Here is a tiny trained network, its code and every weight. The questions are about switching its units off for an input and a class, where a switched-off unit gives its printed mean instead of its output.

import numpy as np


def w(rows, s, z=0):
    codes = np.array(rows[::2]) - 128.0
    scale = np.full(codes.shape[1], s)
    scale[-1] = z or s
    return codes * scale


def f(y):
    return y / 2 * (1 + np.tanh(0.7978845608 * (y + 0.044715 * y**3)))


def log_softmax(a):
    a = a - a.max(-1, keepdims=True)
    return a - np.log(np.exp(a).sum(-1, keepdims=True))


def net(x, mask):
    res = np.array(x, float).reshape(1, 4) / 4 @ E
    y = f(res @ A[0][:, :-1].T + A[0][:, -1])
    res = res + np.where(mask, y, B[0][:, -1]) @ B[0][:, :-1]
    return log_softmax(res[-1] @ U[:, :-1].T + U[:, -1])


A, B = {}, {}
E = w([
[85,195,57,55,207,50,68,132,216,115],'x0',
[117,118,96,238,122,28,189,51,192,62],'x1',
[2,86,51,102,71,82,89,142,28,53],'x2',
[128,175,230,160,151,54,52,81,62,149],'x3',
],0.0081)
A[0] = w([
[134,74,48,99,114,163,197,179,182,103,94],'n1',
[164,91,171,150,13,177,140,91,59,159,91],'n2',
[94,164,116,73,193,60,123,157,178,125,209],'n3',
[144,78,164,238,41,132,184,116,99,133,141],'n4',
[130,108,199,163,163,111,103,154,95,89,249],'n5',
[147,103,182,212,56,160,167,129,73,127,107],'n6',
[107,169,212,158,126,64,57,73,110,171,116],'n7',
[31,57,82,126,64,104,67,154,41,36,90],'n8',
[75,208,68,114,199,76,43,106,238,89,90],'n9',
[133,175,203,185,174,60,49,72,18,130,104],'n10',
[157,97,126,212,109,80,159,100,150,60,106],'n11',
[143,155,147,11,150,218,44,235,55,209,94],'n12',
[129,122,68,139,106,180,200,198,169,98,122],'n13',
[255,126,165,186,214,172,142,118,219,224,92],'n14',
[110,156,92,221,138,70,173,26,179,75,102],'n15',
[132,188,72,104,179,107,39,117,166,132,93],'n16',
],0.0075,0.011)
B[0] = w([
[68,125,114,56,69,91,202,189,177,149,188],'n1',
[135,214,134,95,172,181,131,141,80,155,190],'n2',
[198,129,131,87,99,207,93,134,76,137,245],'n3',
[158,203,126,52,162,179,96,136,62,98,212],'n4',
[216,49,134,83,54,138,125,64,121,113,239],'n5',
[111,214,144,90,142,176,119,136,63,164,192],'n6',
[39,136,87,91,47,101,210,217,140,168,192],'n7',
[26,101,250,135,197,95,16,94,230,178,233],'n8',
[121,186,151,92,167,204,135,147,23,163,232],'n9',
[84,104,74,102,66,102,241,152,197,199,209],'n10',
[139,158,142,157,158,81,140,150,71,64,180],'n11',
[189,118,152,226,201,16,193,254,68,17,236],'n12',
[140,119,78,86,65,111,180,200,183,178,187],'n13',
[31,123,205,151,132,79,35,74,229,175,239],'n14',
[175,141,159,199,172,67,163,155,71,11,220],'n15',
[113,229,99,109,132,169,115,145,91,141,177],'n16',
],0.0084,0.011)
U = w([
[164,147,135,180,171,58,175,167,99,40,135],'0',
[139,201,121,64,145,250,113,138,77,162,93],'1',
[56,131,198,124,148,94,33,110,211,169,129],'2',
[90,130,61,70,32,108,239,163,171,172,127],'3',
[228,41,116,86,39,184,87,90,123,96,248],'4',
[133,94,71,143,141,112,141,99,144,147,103],'5',
[129,103,91,148,113,150,116,101,151,120,97],'6',
],0.012,0.015)

Each question gives the input, the list of numbers given to net, and the class t.
The units are the neurons (one row each of A and B). Each row of codes is followed by its name. A weight is (code - 128) times the scale printed after its matrix; where a second scale follows, it is the last column's (A, B and U).
mask holds one flag per neuron, in row order. A switched-off neuron (its flag False) gives its mean, the last column of its row in B, instead of its output. The means were averaged over made-up inputs and are rounded, as every weight is.
A unit's drop is (log p(t) with every unit on - log p(t) with that unit switched off) / (log p(t) with every unit on - log p(t) with every unit switched off).
The circuit of an input: a set's keep is (log p(t) with only the set's units on - log p(t) with every unit switched off) / (log p(t) with every unit on - log p(t) with every unit switched off). Starting from the 12 units with the biggest drops (on a tie, the unit counted first), units are removed one at a time, each time the one whose removal leaves the highest keep (on an exact tie, the one counted first), for as long as the keep stays at least 0.8.
circuit, biggest first: the units of the circuit, biggest drop first
most important unit: the unit with the biggest drop
k most important neurons: the k neurons with the biggest drops, biggest first
drop of u: that unit's drop, to one decimal
input [-5,1,-8,3], class 2: most important unit : n14
input [3,-4,-3,-5], class 3: 4 most important neurons : (n15; n8; n1; n13)
input [-3,2,2,-3], class 4: 3 most important neurons : (n12; n10; n9)
input [0,-1,5,7], class 3: 2 most important neurons : (n10; n7)
input [-6,4,6,8], class 3: 2 most important neurons : (n10; n7)
input [-1,-2,-2,0], class 4: 2 most important neurons : (n8; n15)
input [2,5,7,0], class 2: 2 most important neurons : (n8; n12)
input [2,7,-2,-7], class 0: 3 most important neurons : (n15; n11; n10)
input [7,2,4,7], class 1: 2 most important neurons : (n9; n3)
input [-3,2,0,-3], class 4: circuit, biggest first : (n12; n9; n7)
input [-2,0,2,2], class 4: 2 most important neurons : (n14; n9)
input [5,7,2,8], class 3: 2 most important neurons : (n10; n7)
input [4,-4,5,-5], class 2: 2 most important neurons : (n8; n10)
input [-8,7,-8,-8], class 1: 3 most important neurons : (n4; n6; n12)
input [-8,6,7,-6], class 1: most important neuron : (n4)
input [8,7,2,4], class 1: 3 most important neurons : (n9; n12; n3)
input [-2,7,-8,-6], class 2: 2 most important neurons : (n14; n12)
input [-1,5,-4,8], class 3: drop of n10 : 0.5
input [0,1,-7,-1], class 2: drop of n14 : 1.0
input [7,-3,-7,-8], class 3: circuit, biggest first : (n1)
input [3,-1,-7,1], class 2: drop of n14 : 1.8
input [3,-6,5,2], class 0: drop of n14 : 0.2
